Here is a tiny trained network, its code and every weight. The questions are about switching its units off for an input and a class, where a switched-off unit gives its printed mean instead of its output.

import numpy as np


def w(rows, s, z=0):
    codes = np.array(rows[::2]) - 128.0
    scale = np.full(codes.shape[1], s)
    scale[-1] = z or s
    return codes * scale


def f(y):
    return y / 2 * (1 + np.tanh(0.7978845608 * (y + 0.044715 * y**3)))


def log_softmax(a):
    a = a - a.max(-1, keepdims=True)
    return a - np.log(np.exp(a).sum(-1, keepdims=True))


def net(x, mask):
    res = np.array(x, float).reshape(1, 5) / 4 @ E
    y = f(res @ A[0][:, :-1].T + A[0][:, -1])
    res = res + np.where(mask, y, B[0][:, -1]) @ B[0][:, :-1]
    return log_softmax(res[-1] @ U[:, :-1].T + U[:, -1])


A, B = {}, {}
E = w([
[52,249,104],'x0',
[151,164,255],'x1',
[127,129,129],'x2',
[29,62,175],'x3',
[131,128,129],'x4',
],0.0077)
A[0] = w([
[69,114,153,151],'n1',
[186,168,101,99],'n2',
[90,170,105,112],'n3',
[179,71,128,97],'n4',
[97,104,142,2],'n5',
[117,130,180,135],'n6',
[118,124,122,220],'n7',
[118,82,56,105],'n8',
[153,169,246,2],'n9',
[176,52,154,131],'n10',
[90,196,103,92],'n11',
[136,144,221,168],'n12',
[76,89,145,47],'n13',
[102,101,62,140],'n14',
[198,75,133,123],'n15',
[128,124,129,121],'n16',
[76,97,155,99],'n17',
[173,69,127,84],'n18',
[124,126,129,151],'n19',
[101,206,124,125],'n20',
[69,69,156,127],'n21',
[64,188,128,132],'n22',
[103,95,34,24],'n23',
[175,139,92,84],'n24',
[163,82,134,67],'n25',
[185,166,93,79],'n26',
[99,116,150,73],'n27',
[127,130,128,154],'n28',
[96,185,115,113],'n29',
[54,98,163,84],'n30',
[205,175,114,118],'n31',
[85,104,163,144],'n32',
[210,177,133,98],'n33',
[153,141,198,49],'n34',
[75,177,108,143],'n35',
],0.011,0.0048)
B[0] = w([
[119,122,88,202],'n1',
[67,102,113,174],'n2',
[147,104,186,177],'n3',
[107,110,183,191],'n4',
[57,157,132,113],'n5',
[128,148,113,178],'n6',
[154,119,121,194],'n7',
[171,195,168,202],'n8',
[155,203,130,218],'n9',
[137,126,176,241],'n10',
[124,96,185,202],'n11',
[158,175,104,254],'n12',
[81,124,112,156],'n13',
[156,209,151,203],'n14',
[127,109,168,213],'n15',
[127,130,129,125],'n16',
[83,118,89,178],'n17',
[107,109,180,184],'n18',
[135,126,126,142],'n19',
[140,76,174,221],'n20',
[107,129,88,229],'n21',
[150,85,162,230],'n22',
[119,254,183,189],'n23',
[102,138,121,148],'n24',
[94,121,188,154],'n25',
[77,120,121,168],'n26',
[110,143,113,130],'n27',
[132,123,126,143],'n28',
[131,64,194,189],'n29',
[100,118,103,201],'n30',
[20,76,81,199],'n31',
[112,139,94,195],'n32',
[50,142,62,193],'n33',
[126,159,132,163],'n34',
[155,91,164,214],'n35',
],0.0095,0.0047)
U = w([
[194,102,117,247],'0',
[168,48,236,73],'1',
[184,255,147,77],'2',
[41,88,46,81],'3',
],0.0089,0.012)

Each question gives the input, the list of numbers given to net, and the class t.
The units are the neurons (one row each of A and B). Each row of codes is followed by its name. A weight is (code - 128) times the scale printed after its matrix; where a second scale follows, it is the last column's (A, B and U).
mask holds one flag per neuron, in row order. A switched-off neuron (its flag False) gives its mean, the last column of its row in B, instead of its output. The means were averaged over made-up inputs and are rounded, as every weight is.
A unit's drop is (log p(t) with every unit on - log p(t) with that unit switched off) / (log p(t) with every unit on - log p(t) with every unit switched off).
The circuit of an input: a set's keep is (log p(t) with only the set's units on - log p(t) with every unit switched off) / (log p(t) with every unit on - log p(t) with every unit switched off). Starting from the 12 units with the biggest drops (on a tie, the unit counted first), units are removed one at a time, each time the one whose removal leaves the highest keep (on an exact tie, the one counted first), for as long as the keep stays at least 0.8.
units of the circuit, in order: the units of the circuit, biggest drop first
most important unit: the unit with the biggest drop
k most important neurons: the k neurons with the biggest drops, biggest first
drop when u is switched off: that unit's drop, to one decimal
input [-4,-7,8,-6,6], class 2: 3 most important neurons -> (n23; n8; n14)
input [2,-1,-6,-6,-5], class 3: most important unit -> n31
input [-7,-6,6,-8,4], class 3: units of the circuit, in order -> (n31; n33)
input [-5,0,-3,-6,2], class 3: units of the circuit, in order -> (n31; n33; n2)
input [-6,-8,-2,-4,-4], class 2: units of the circuit, in order -> (n23; n8)
input [1,7,5,4,0], class 2: units of the circuit, in order -> (n9; n12)
input [-4,-6,3,-5,4], class 2: 2 most important neurons -> (n23; n8)
input [-7,7,3,8,-1], class 3: 2 most important neurons -> (n21; n17)
input [-1,-6,6,-6,-2], class 2: 3 most important neurons -> (n23; n8; n14)
input [-3,-7,-6,4,-4], class 2: drop when n23 is switched off -> 0.2
input [2,3,4,-8,2], class 3: drop when n31 is switched off -> 0.1
input [-3,-1,-8,-8,-1], class 3: drop when n23 is switched off -> 0.0
